Below is a small trained network, with its code and all its weights. Each question gives an input and a target symbol and asks what happens when units are switched off, that is, made to give their printed mean instead of their output.

import numpy as np


def w(rows, s, z=0):
    codes = np.array(rows[::2]) - 128.0
    scale = np.full(codes.shape[1], s)
    scale[-1] = z or s
    return codes * scale


def f(y):
    return y / 2 * (1 + np.tanh(0.7978845608 * (y + 0.044715 * y**3)))


def softmax(a):
    e = np.exp(a - a.max(-1, keepdims=True))
    return e / e.sum(-1, keepdims=True)


def log_softmax(a):
    a = a - a.max(-1, keepdims=True)
    return a - np.log(np.exp(a).sum(-1, keepdims=True))


def net(x, mask):
    ids = ['βγδεζηλπστψω'.index(c) for c in x.split()]
    T = len(ids)
    res = E[ids] + P[:T]
    u = 0
    for l in range(3):
        q, k, v = (res @ M[l].T for M in (Q, K, V))
        z = softmax(np.where(np.tri(T) > 0, q @ k.T / 2**0.5, -1e9)) @ v
        res = res + np.where(mask[u], z, O[l][:, -1]) @ O[l][:, :-1]
        u += 1
        y = f(res @ A[l][:, :-1].T + A[l][:, -1])
        res = res + np.where(mask[u : u + 12], y, B[l][:, -1]) @ B[l][:, :-1]
        u += 12
    return log_softmax(res[-1] @ U[:, :-1].T + U[:, -1])


Q, K, V, O, A, B = {}, {}, {}, {}, {}, {}
E = w([
[73,183,164],'β',
[248,118,49],'γ',
[134,88,165],'δ',
[123,128,159],'ε',
[142,187,95],'ζ',
[169,83,131],'η',
[82,138,181],'λ',
[202,148,69],'π',
[85,85,211],'σ',
[118,188,124],'τ',
[128,118,138],'ψ',
[173,183,72],'ω',
],0.012)
P = w([
[197,186,198],'0',
[39,140,94],'1',
[196,123,148],'2',
[43,102,77],'3',
[201,133,171],'4',
[29,81,60],'5',
[188,161,169],'6',
[8,68,43],'7',
[155,192,169],'8',
],0.013)
Q[0] = w([
[245,199,252],'0.h1',
[137,69,100],'0.h1',
],0.014)
K[0] = w([
[26,49,7],'0.h1',
[169,116,157],'0.h1',
],0.016)
V[0] = w([
[2,200,80],'0.h1',
[69,193,120],'0.h1',
],0.007)
O[0] = w([
[254,29,160,170],'0.h1',
[214,146,165,254],'0.h1',
],0.0095,0.00087)
A[0] = w([
[87,90,61,46],'0.n1',
[170,17,247,19],'0.n2',
[227,192,237,135],'0.n3',
[131,7,23,229],'0.n4',
[224,221,255,140],'0.n5',
[113,55,151,212],'0.n6',
[146,216,70,87],'0.n7',
[235,221,234,135],'0.n8',
[23,153,54,30],'0.n9',
[173,166,3,143],'0.n10',
[126,30,104,255],'0.n11',
[220,100,32,29],'0.n12',
],0.0057,0.0066)
B[0] = w([
[208,113,146,130],'0.n1',
[221,159,79,184],'0.n2',
[201,90,162,248],'0.n3',
[118,179,139,195],'0.n4',
[254,70,155,254],'0.n5',
[64,168,141,191],'0.n6',
[171,119,112,131],'0.n7',
[228,68,157,251],'0.n8',
[186,43,131,190],'0.n9',
[109,155,90,152],'0.n10',
[84,170,133,220],'0.n11',
[94,118,175,132],'0.n12',
],0.0075,0.0072)
Q[1] = w([
[254,49,157],'1.h1',
[120,101,110],'1.h1',
],0.027)
K[1] = w([
[97,2,44],'1.h1',
[72,202,110],'1.h1',
],0.0078)
V[1] = w([
[231,173,10],'1.h1',
[155,9,255],'1.h1',
],0.0092)
O[1] = w([
[158,245,237,160],'1.h1',
[128,14,190,254],'1.h1',
],0.012,0.00044)
A[1] = w([
[184,161,109,2],'1.n1',
[72,185,71,120],'1.n2',
[100,33,78,118],'1.n3',
[51,91,64,152],'1.n4',
[4,137,122,135],'1.n5',
[113,129,169,128],'1.n6',
[145,80,124,67],'1.n7',
[97,183,137,167],'1.n8',
[39,136,73,95],'1.n9',
[155,123,164,83],'1.n10',
[147,132,118,109],'1.n11',
[110,193,126,154],'1.n12',
],0.013,0.0098)
B[1] = w([
[85,87,247,193],'1.n1',
[231,177,144,149],'1.n2',
[27,209,110,252],'1.n3',
[209,106,103,181],'1.n4',
[200,159,63,192],'1.n5',
[117,166,110,161],'1.n6',
[109,92,58,190],'1.n7',
[85,102,57,179],'1.n8',
[255,132,95,157],'1.n9',
[179,103,121,170],'1.n10',
[115,97,152,151],'1.n11',
[35,68,124,187],'1.n12',
],0.0089,0.022)
Q[2] = w([
[171,65,2],'2.h1',
[45,6,178],'2.h1',
],0.0056)
K[2] = w([
[56,158,88],'2.h1',
[130,2,120],'2.h1',
],0.0082)
V[2] = w([
[236,73,190],'2.h1',
[250,151,126],'2.h1',
],0.0026)
O[2] = w([
[11,204,142,251],'2.h1',
[107,252,25,232],'2.h1',
],0.0039,0.0032)
A[2] = w([
[104,126,156,253],'2.n1',
[176,134,165,78],'2.n2',
[19,68,55,181],'2.n3',
[179,103,171,68],'2.n4',
[176,66,179,140],'2.n5',
[81,220,238,126],'2.n6',
[81,11,140,137],'2.n7',
[100,214,147,244],'2.n8',
[185,80,175,71],'2.n9',
[134,166,149,152],'2.n10',
[183,115,27,52],'2.n11',
[2,115,63,139],'2.n12',
],0.0084,0.014)
B[2] = w([
[255,12,54,192],'2.n1',
[115,175,204,153],'2.n2',
[211,119,221,251],'2.n3',
[79,233,152,158],'2.n4',
[106,131,38,179],'2.n5',
[26,23,176,208],'2.n6',
[32,158,47,174],'2.n7',
[118,177,33,205],'2.n8',
[75,251,96,165],'2.n9',
[120,96,114,153],'2.n10',
[18,32,192,209],'2.n11',
[181,253,208,237],'2.n12',
],0.0079,0.023)
U = w([
[65,124,195,4],'β',
[89,169,86,112],'γ',
[90,110,71,125],'δ',
[250,132,105,107],'ε',
[63,138,112,172],'ζ',
[175,60,97,102],'η',
[208,188,159,57],'λ',
[163,176,95,167],'π',
[196,92,191,201],'σ',
[80,61,134,38],'τ',
[139,137,86,233],'ψ',
[99,195,147,127],'ω',
],0.015,0.012)

Each question gives the input, a string of symbols that net reads in full, and the target symbol t.
The units are the heads (2 rows each of Q, K, V and O) and the neurons (one row each of A and B). Each row of codes is followed by its name. A weight is (code - 128) times the scale printed after its matrix; where a second scale follows, it is the last column's (O, A, B and U).
mask holds one flag per unit, layer by layer, with each layer's heads first. A switched-off unit (its flag False) gives its mean, the last column of its rows in O or B, instead of its output. The means were averaged over made-up inputs and are rounded, as every weight is.
A unit's drop is (log p(t) with every unit on - log p(t) with that unit switched off) / (log p(t) with every unit on - log p(t) with every unit switched off).
The circuit of an input: a set's keep is (log p(t) with only the set's units on - log p(t) with every unit switched off) / (log p(t) with every unit on - log p(t) with every unit switched off). Starting from the 12 units with the biggest drops (on a tie, the unit counted first), units are removed one at a time, each time the one whose removal leaves the highest keep (on an exact tie, the one counted first), for as long as the keep stays at least 0.8.
circuit, biggest first: the units of the circuit, biggest drop first
most important unit: the unit with the biggest drop
top k neurons: the k neurons with the biggest drops, biggest first
top k neurons in layer l: the k neurons of layer l with the biggest drops, biggest first
input ω π σ σ σ σ, target ω: circuit, biggest first => (1.h1 0.h1 0.n5)
input η σ σ σ σ σ σ η ζ, target ε: circuit, biggest first => (1.n3 2.n6)
input σ ω τ η ω σ ζ τ, target σ: most important unit => 1.n3
input η ε ζ ω, target η: circuit, biggest first => (2.n12 1.n3)
input ω η λ ω β, target β: top 4 neurons => (1.n1 2.n6 0.n9 2.n3)
input λ σ σ ζ π, target ω: top 2 neurons => (1.n1 2.n9)
input ω γ σ γ, target ω: top 3 neurons in layer 1 => (1.n8 1.n12 1.n1)
input σ ω σ σ ω τ π, target λ: top 4 neurons => (0.n9 1.n3 2.n9 2.n4)
input ω π ω σ η σ γ, target σ: top 3 neurons => (1.n3 2.n3 0.n2)
input η λ σ ε η, target ψ: top 2 neurons in layer 1 => (1.n8 1.n12)
input ω τ τ ψ ω σ ζ, target σ: top 4 neurons => (1.n3 2.n3 0.n2 2.n12)
input π η σ γ τ σ β, target σ: top 2 neurons in layer 0 => (0.n4 0.n9)
input ω λ σ η π η ψ, target ε: top 2 neurons in layer 1 => (1.n3 1.n7)
input σ ζ λ σ τ σ ω λ σ, target δ: most important unit => 1.h1
input σ σ ω δ σ σ ω π, target σ: top 2 neurons in layer 1 => (1.n3 1.n4)
input τ λ ω, target δ: top 2 neurons => (2.n3 2.n7)
input λ τ ζ τ ω τ, target λ: top 3 neurons => (1.n3 2.n12 2.n3)
input ζ ψ σ τ σ, target λ: top 2 neurons => (1.n3 2.n9)
input η ε σ τ β ω ω γ, target η: top 3 neurons => (2.n11 1.n9 1.n4)
input γ η η σ ω η, target γ: top 2 neurons in layer 0 => (0.n5 0.n8)
input ε ω γ ε σ ω ω σ, target ε: most important unit => 0.h1
input η ω η σ η σ, target η: top 2 neurons => (2.n11 1.n9)
input σ σ π π σ λ, target σ: top 2 neurons in layer 2 => (2.n11 2.n3)
input τ ω ψ σ, target τ: top 2 neurons => (2.n6 2.n12)
input λ δ λ, target η: top 2 neurons => (0.n2 2.n12)
input σ δ β π σ ω σ ε, target σ: top 4 neurons => (1.n3 2.n11 2.n3 1.n4)
input σ τ δ, target λ: most important unit => 0.h1
input δ σ σ σ τ σ, target δ: top 2 neurons => (1.n3 2.n11)
